Each row has a class, written after it.
[  3   8 -33 -25 -61  19   3  29 -17   8  32   5  57 -55 -69  24   4 -21
  -7  22 -39  27  -1   4 -22 -12  21 -49  28  -5 -16 -12   9 -19]
mitup
[ 24  27  12 -18 -16  25  11   1  18  24  16 -41  -8  32 -33 -22  -3  24
 -46   4 -24  10 -21  39  -2  -5   6 -19   2  -1  37 -31  12  -9]
tiges
[-15  50 -75  41 -20 -12 -15  22 -24  -7  25 -11   3 -24 -22 -12 -35 -13
 -59   4 -13  -1 -21   6  -8 -19 -36   8 -24 -10  10   7 -10 -12]
kav
[ 10 -17 -78 -22 -23   7 -38  -2 -28  21  43  42   1   1 -21  28  32  11
   0  19  15  -5  69  18  24  56 -21  32  -3  13 -19   4  71  -2]
vasor
[  8   3 -61   5 -19 -11 -19  16  -8 -10  29  62  12 -25  23 -19  15  23
 -73 -18  43 -33  61 -49  -4  -2 -25 -15  50  46 -31 -10  -5   3]
Bebo
[ 20  43 -24 -45  12   7  -6 -33  24  60  30  15 -31   8   5   3  -7  18
 -27  54  35  16  36  30  26  22  -3  81  13  37  96 -35  -1 -44]
zav
[ -3  25  -9  46 -12   8 -17   4  23  -5  -6 -29   5  32  -3   4  17   0
  11  -2   6  17   5 -25  -3 -17  -4   4  27  -7  -5 -21  10 -47]
puze
[ -9  -9  45  27  53 -30 -16  -5 -22  13  42 -13  26  48  31  -8  43 -27
  17 -13   4 -69  42 -22   2  38 -15  56  20   0 -93  10  44  19]
seb
[-13  -5 -21 -19 -10  16 -19 -14   4   0  -9  50  23 -12 -15  23  12  -5
  13   8  10  15  35 -42   6  -3  16  -3  28  26 -10  -2 -23 -48]
zav
[ -6   2 -53 -43 -37  -8  -6  -6 -37   5  29  37  14 -58  -5  17   9 -28
 -18   9   7  -3  75  -4  -7  23 -26  50   9  26 -12 -29   4 -18]
Bebo
[  8  37  36  46  64  -9  21   8  20  27  35  19 -26  38   4 -56  -8   0
 -23 -25  22 -35 -23  14   8  10   0  83   0   3  26  23  -8  41]
kav
[ 10  21  -2 -11 -26 -13 -30   5   0  17  65  73  39 -15 -31  -7  43   4
   1   5  43 -22  82 -19  12  29 -14  39  44  35 -25 -15  54  -3]
tiges
[ 17  18 -47 -31 -15  -7 -15 -34 -11  40  22  -6  41 -24 -28   7   2  27
 -70  -6  -1 -12  -8   0 -31  -5 -16   2  24  32   8 -19  22 -30]
tiges
[ -3  10 -36  -9 -14  -4 -12 -47 -27  21 -32 -63   3  24  13  47  -4  34
 -56  27   0  -3  22  17  26 -14 -28  65  16 -14  24 -49   6 -89]
Bebo
[-12   4 -78   3 -18  -5 -44  31   0  -2  -4  21 -49 -14  -3  16 -16  18
 -15   4  41  19  36  13   0  -7 -16   3  36 -39  39  16  11 -10]
zav
[ 17  41  46 -12  50  -1  20 -62  33  50  40  24  -6  38 -31 -17  16  12
 -58  -6  29 -18 -14  13   8   3   2  47  16  43  -2 -25 -13 -18]
vasor
[ -5   2 -40  13  -6 -36 -37  13 -13   4  32 -26   7  26 -29  53 -17  -6
  -7   5 -24 -25  10   3  -4  12 -27  43 -13 -43   3  21  13 -41]
mitup
[ 10  52  71  -8  52   9  30  10  63  33  78  -2  -7  62   9 -17   5 -25
 -58  21  61 -39  18  -3  -9  20  10  55  31  12 -30 -46   7   0]
seb
[-21  38 -82 -10  -1   7 -37  33 -26  21  -9 -27  10 -11  -7  38 -17  15
 -33  25   4  -4   5   5  24 -16 -45  65   5 -23  -1  11  20 -41]
puze
[  8  57  51 -31 -27 -22   7 -12  16   2  17 103  23 -31 -40 -37  47  -7
 -23  14  69  -2  57   5  31  -6 -10  58  22  36  66 -39   8 -42]
zav
[  0  24  43   6 -11  42  16 -21  39  13   7 -22  -3  46 -23 -28   7  24
  49  11  -5  33 -16  -4  34   4  14  11   9  43  27 -43  32 -21]
puze
[ 32  43 -16  50  24 -13 -11 -53  -4  14   8  61  44 -37  29  22   2  17
 -16 -16  -3  21  66 -81   5  13  29   8 -32  40 -38  30  17 -51]
mitup
[  1  55  49  14  39 -23  21 -21  12  29  11   2 -17  15  10 -46 -25  12
 -20   4 -27 -32 -41  -3  27  -6   4  51 -26  17  32  10 -52 -12]
zav
[-17   7   0 -11 -50  28   9  27 -14 -10 -23 -29   5   5 -34 -20  -6  -6
 -29   2 -67 -11   0 -19 -12 -10  17 -88   1 -15 -51 -53 -30 -27]
tiges
[ 14  45  17   7  -6 -35 -13 -12 -23  57  44 -32 -13  29   0  18  23  18
 -28  19  30 -23  32  77  48  19 -35  69 -13 -31  16 -42  55 -23]
mitup
[ -4 -42 -64 -24 -51  32 -14 -10 -39 -32 -70  18  17 -42  -1  41  -9  19
   9  10 -18  42  34 -23  19 -11  -1 -20 -14 -16   4  -8  29 -40]
vasor
[-16 -17 -46  62 -13  33 -32  34  -5  14  47 -25   9  55 -17  39  -4 -34
  44  32  -1  43  27  -6 -36  25  48 -35   1 -37 -36  29  73 -19]
mitup
[ -2   5 -15   8  14 -65 -10 -33 -20 -30  27   2  24 -27  24   3  11  21
 -23 -19   3 -66  18 -42  21  20 -58  57  12  18 -72  -2  -3 -13]
seb
[  6  23   7  21  15  -7  19 -38  16  12  31   9   2  -1  -2 -21 -26  25
 -13  39  12  19 -26  21  24  11  -2  -6  -1  21  34  -1 -19 -29]
mitup
[ 57 -23  46  25 -53 -19   2 -28  10   8  48  35  29  33  43 -54  93 -10
  -1 -78  23 -40 -13   5   7 -17  10   1  43  21  -5 -78   2   7]
vasor
[  4 -27 -64 -53 -35  19  10 -13 -23  16 -11   1  20 -18 -37  28 -15  16
 -67 -18 -10  -2   5   1 -20 -11  11  52  21  -1  27 -19  24 -36]
Bebo
[-23   0 -46  -1  -4  26 -13  29 -30  43 -28 -49  -5  19  23  10 -31  22
 -18  11  -5 -12 -39  23  -4  -6 -26  -6 -17 -19  22  -7  22 -18]
mitup
[  9   3 -16   3 -40  35   0 -24  17 -64  -6  24  46 -10  12   1  37 -10
  17  15  12  54  44 -44   6   7   6 -61  10  39 -61 -27   9 -46]
puze
[ -1  50  25  19 -13   4  36   9 -12  64  -2 -77  -9  14 -47  -9 -16  10
 -12  42 -44  14 -64  69  23 -22   2  71 -40 -20  90 -23 -13 -31]
tiges
[  9   4 -66  24 -49  12 -30  48  -3 -40 -22 -16   1  -3  19 -10 -29  25
 -24 -14 -16   8  -2   8  16 -12 -54 -16   4 -49  32  24   9 -22]
zav
[  3 -14 -16  58 -48  77 -43  18  44   9 -39  20   3  64 -20  -1  42  68
  42 -37  20  38  32  -8  21   0 -18 -75  48  20   3   2  52 -23]
tiges
[ 26 -43  44  53   2  14   2 -71  44 -37  12  52  63   3 -26 -15 -12  44
  33 -27  -8  15  60 -76  -5  43  25 -69  76  36 -76  17  71  16]
kav
[-11 -40  -4  16  28  63 -34  13  12  -2 -11  75   4  65   4 -42  43  22
  61  -2  36  -1  62 -69   4  58  13 -56  26  65 -13  11  79   8]
vasor
[ 17  34  -5  18  11  -7   2   4  10 -39  -4  16  -3   9 -10 -35  -7  13
 -64   6  20   7  -5  28  33 -25 -34  28  12 -15  66   7 -23 -12]
kav
[ 17  14 -53 -16 -31  -9 -17   0 -18  17  21  -1  -1  -1 -40  21   2  -5
 -63  -2 -26  -9  -6  11 -13 -23  23  29   2 -34  17 -10  20 -29]
vasor
[-19   1 -71 -38 -26  -2 -29  -1 -26  36 -42  12   4 -27 -16  42   5  35
 -32  34  22  -7  33  17  24  -4 -46  40  23  10  38  -5   0 -48]
zav
[ -7  55  38   9  34 -24   8  18   4   9  72 -17 -12  40 -50  -5  -7   6
  -7  18  -1 -20 -16   5  15  12   7  75 -33  16  28  30  25  16]
Bebo
[  7  40 -41  28  -6  35  14  33  27  12  20 -12   2  20 -28  -8 -13  12
 -36  -1 -14  21 -24 -38 -24 -24  38  12 -15  35 -14  28  26  11]
puze
[ 38  28 -28  16  28 -30 -15 -28  22  29  86   4 -27  36 -26 -17  11  10
 -30  31   4  12 -11  37  -3  18  31  12  13  11  80  13  -1 -19]
mitup
[-22 -21 -76   1 -44  15  -8  29 -35 -34 -11 -30  -1 -18 -22  12 -26  26
 -38   3 -14  12  16 -27   0 -10 -14 -53  17  -5 -20 -17  13 -15]
Bebo
[ -1  -7 -13  25   4 -21 -18  -9 -11  42  52   0  -3  20   5 -27  17  20
   9  -5  12 -40   8   9 -11  45  -9  -1  22  14 -30 -10  37  19]
tiges
[ 16 -17  -3 -20 -55   7  -4 -24   6 -19  17  -6  30   7 -12  -3  20  12
   0 -29  -3  -2   6  12  -2  -8 -20   9  56   3 -29 -35  26 -18]
mitup
[ 53 -32 -47 -49  -7 -30 -40 -24  -4  -7  71  16  41   9  -1  41  10   6
 -24 -18 -19 -41  59 -45 -23  40  27  46  24  16 -15   0  71  22]
kav
[ 24  18  49  -5  -5  -4   3 -11  24  30  42 -25  -6  51 -36 -33  42  14
 -16   2  -8  -9 -24  38  -5  -3  19 -28  25  21  33 -35  -1   9]
tiges
[  55   -8  -14   16   27  -19   13  -37   11   64   21   62   19   -2
  -27    8   34   29 -109  -19   16  -28   49  -33  -25   17   45  -33
   14   38  -12   -6   19   -1]
vasor
[ 33  33  18 -15 -17 -44 -44 -10   9  26  48   6  13  33 -11   4  38   4
 -23 -18  28 -34  37  15   8  -7 -14  84  43 -18  56 -25  53 -30]
zav
[  3  36  -5 -20 -11 -21 -16  -9  -8  18  12  10  25 -10 -63  34  -5  10
 -62  21   4 -23  46  17  17  -6 -15  67  35 -29   8 -17  37 -27]
kav
[ 24  53 -47   2  19 -25 -11 -25  10 -10  55 -32 -25  10 -15   0 -22  15
 -56  42   5  32  -4   9  11  -8  11  39   5  -2  52  11  -5 -38]
zav
[-21  19  -3  -7  -5 -31 -35 -29 -36  45 -32 -20 -14   4  -2  23  34 -11
  27 -16 -37 -23 -31  35   2 -27  -4  55  -7 -22  25   8 -40 -40]
zav
[ 13   7 -78 -59 -32 -17 -29   1 -13 -62  61  53   3 -39  -8 -13   9  -5
 -72 -10  29  -8  72 -16   4   5 -40  16  55  20 -14 -22  -8 -13]
Bebo
[  8  68  46 -23  -6  -4  20 -23   7  16  49  11  24   1 -23 -22  18  -1
 -52  24 -16 -16 -29  17  46 -31  25  21 -12  26   3 -36 -22 -28]
seb
[ -7  11   5  10   7  -9   5 -18   0 -17 -21 -32  10  22  13  24  -7  -4
 -23  42  13  15  12 -18  15 -14  12  10  -7 -21  -4 -32  -3 -61]
puze
[ 16  35  14  -4  10  18   8  -3  20  58 -13  25 -15   8 -20 -40   7  39
 -25  -3  26  11 -17  40  16  -5 -11  25   4  33 114   5  17  -2]
zav
[ 25  11  71  11  -3 -48  24 -70   1   3  36  -3  36  -3  22 -32  37 -21
  -6 -24  34 -16  33  -8  -1   0 -10  60  31  26 -34 -69  36  -9]
puze
[ -6  40 -17  -2  24 -21 -14  22 -17  -1  -4  51  13 -31 -20   1   8   3
 -67 -15   6 -36  39 -23  23 -14 -21  47   2 -16  -9  23  -2 -23]
seb
[-14   6 -31  -4 -52   9 -15   9 -36 -23 -29   6  23 -20  16 -21   2  30
  11 -28 -50 -28 -20 -37  24 -19  -3   8  -9   1 -47  -6  -9 -21]
tiges
[  6   9   1  38  23  -3 -45  -5  -4  59  53  -3  21  36  27 -22  51  -7
  29  -9  14 -27   5   8 -44  40  -5 -36  36  29  13   4  44   6]
Bebo
[ -2  -5 -25  17 -14 -39 -48 -10 -14   3  18 -22  16  41  -5   3  25 -10
  -7 -24  -6 -31 -11   0  -6 -18 -29  23   9 -10  24 -14  23 -34]
puze
[  3  45  27  27   8  44   7  34  43  23  28 -16   9  31   0 -46  35 -12
  13 -30 -15 -13 -50  -6 -27  -8  -8 -13  23  38  -6   0 -15  15]
seb
[-21  50  36  30   9  26  -2  -2  48  17  -1   2 -21  53 -13  -7  -2  19
 -20  23  46  -8   1   1  17  -3   0 -23  42  -3  -4 -57 -19 -36]
kav
[ 38  17 -81 -52 -65   9 -31  31   3 -69  33  38   7 -44  -6 -14  42   5
 -42 -17  28  41  35  -6   1 -30 -12 -48  30  26  15 -16  20  14]
puze
